Below are the code and all the weights of a small trained network. Each question names an input and a class and asks about switching units off, where a switched-off unit gives its printed mean instead of its output.

import numpy as np


def w(rows, s, z=0):
    codes = np.array(rows[::2]) - 128.0
    scale = np.full(codes.shape[1], s)
    scale[-1] = z or s
    return codes * scale


def f(y):
    return np.maximum(y, 0)


def log_softmax(a):
    a = a - a.max(-1, keepdims=True)
    return a - np.log(np.exp(a).sum(-1, keepdims=True))


def net(x, mask):
    res = np.array(x, float).reshape(1, 4) / 4 @ E
    y = f(res @ A[0][:, :-1].T + A[0][:, -1])
    res = res + np.where(mask, y, B[0][:, -1]) @ B[0][:, :-1]
    return log_softmax(res[-1] @ U[:, :-1].T + U[:, -1])


A, B = {}, {}
E = w([
[248,162,152,70,191,78,121,157,135,131,111,158],'x0',
[169,92,29,50,98,213,103,134,186,116,90,216],'x1',
[53,129,166,138,126,91,148,41,30,93,79,159],'x2',
[64,70,204,112,205,148,78,141,92,104,112,99],'x3',
],0.013)
A[0] = w([
[107,124,213,214,78,2,137,71,95,117,136,165,149],'N1',
[196,179,168,64,187,97,116,134,117,107,103,84,160],'N2',
[185,227,51,94,144,75,181,128,114,194,128,79,204],'N3',
[114,87,124,108,125,94,90,173,138,50,193,90,72],'N4',
[67,65,129,231,96,165,112,98,109,116,153,52,196],'N5',
[94,161,54,158,44,138,154,94,189,146,183,109,196],'N6',
[88,106,236,93,206,133,65,139,126,176,95,38,253],'N7',
[107,123,97,109,117,93,207,68,57,86,72,182,244],'N8',
],0.0085,0.0034)
B[0] = w([
[170,123,125,74,133,190,88,135,63,144,208,143,243],'N1',
[119,154,111,137,148,140,87,107,149,96,127,96,212],'N2',
[150,147,120,91,93,159,196,190,106,160,213,132,206],'N3',
[133,118,91,135,133,144,94,96,139,57,132,102,151],'N4',
[173,143,95,88,116,77,98,146,90,145,155,137,230],'N5',
[122,158,101,143,85,154,178,141,108,187,250,130,220],'N6',
[97,154,104,97,143,90,81,115,126,65,115,96,250],'N7',
[129,123,167,85,199,143,128,127,106,67,104,129,231],'N8',
],0.012,0.016)
U = w([
[41,111,161,143,194,28,108,44,120,39,74,105,18],'0',
[216,132,74,72,154,114,73,151,126,117,188,165,250],'1',
[94,113,158,254,111,98,192,153,117,186,193,138,17],'2',
],0.0078,0.0026)

Each question gives the input, the list of numbers given to net, and the class t.
The units are the neurons (one row each of A and B). Each row of codes is followed by its name. A weight is (code - 128) times the scale printed after its matrix; where a second scale follows, it is the last column's (A, B and U).
mask holds one flag per neuron, in row order. A switched-off neuron (its flag False) gives its mean, the last column of its row in B, instead of its output. The means were averaged over made-up inputs and are rounded, as every weight is.
A unit's drop is (log p(t) with every unit on - log p(t) with that unit switched off) / (log p(t) with every unit on - log p(t) with every unit switched off).
The circuit of an input: a set's keep is (log p(t) with only the set's units on - log p(t) with every unit switched off) / (log p(t) with every unit on - log p(t) with every unit switched off). Starting from all 8 units, units are removed one at a time, each time the one whose removal leaves the highest keep (on an exact tie, the one counted first), for as long as the keep stays at least 0.8.
units of the circuit, in order: the units of the circuit, biggest drop first
k most important neurons: the k neurons with the biggest drops, biggest first
drop of u: that unit's drop, to one decimal
input [0,-2,-3,3], class 0: units of the circuit, in order	(N1; N3)
input [-5,-6,8,6], class 1: units of the circuit, in order	(N1)
input [-8,-2,6,7], class 1: 2 most important neurons	(N5; N1)
input [-8,0,-6,-3], class 2: units of the circuit, in order	(N6; N1)
input [-7,3,-2,-2], class 2: 2 most important neurons	(N6; N1)
input [-2,6,-4,-5], class 2: 2 most important neurons	(N6; N1)
input [-6,-8,0,5], class 1: drop of N5	0.6
input [-1,4,8,-2], class 0: drop of N3	0.3
input [-6,2,-7,-6], class 2: drop of N6	0.1
input [-1,5,0,-6], class 2: drop of N5	0.2
input [-6,-7,4,8], class 1: 2 most important neurons	(N1; N5)
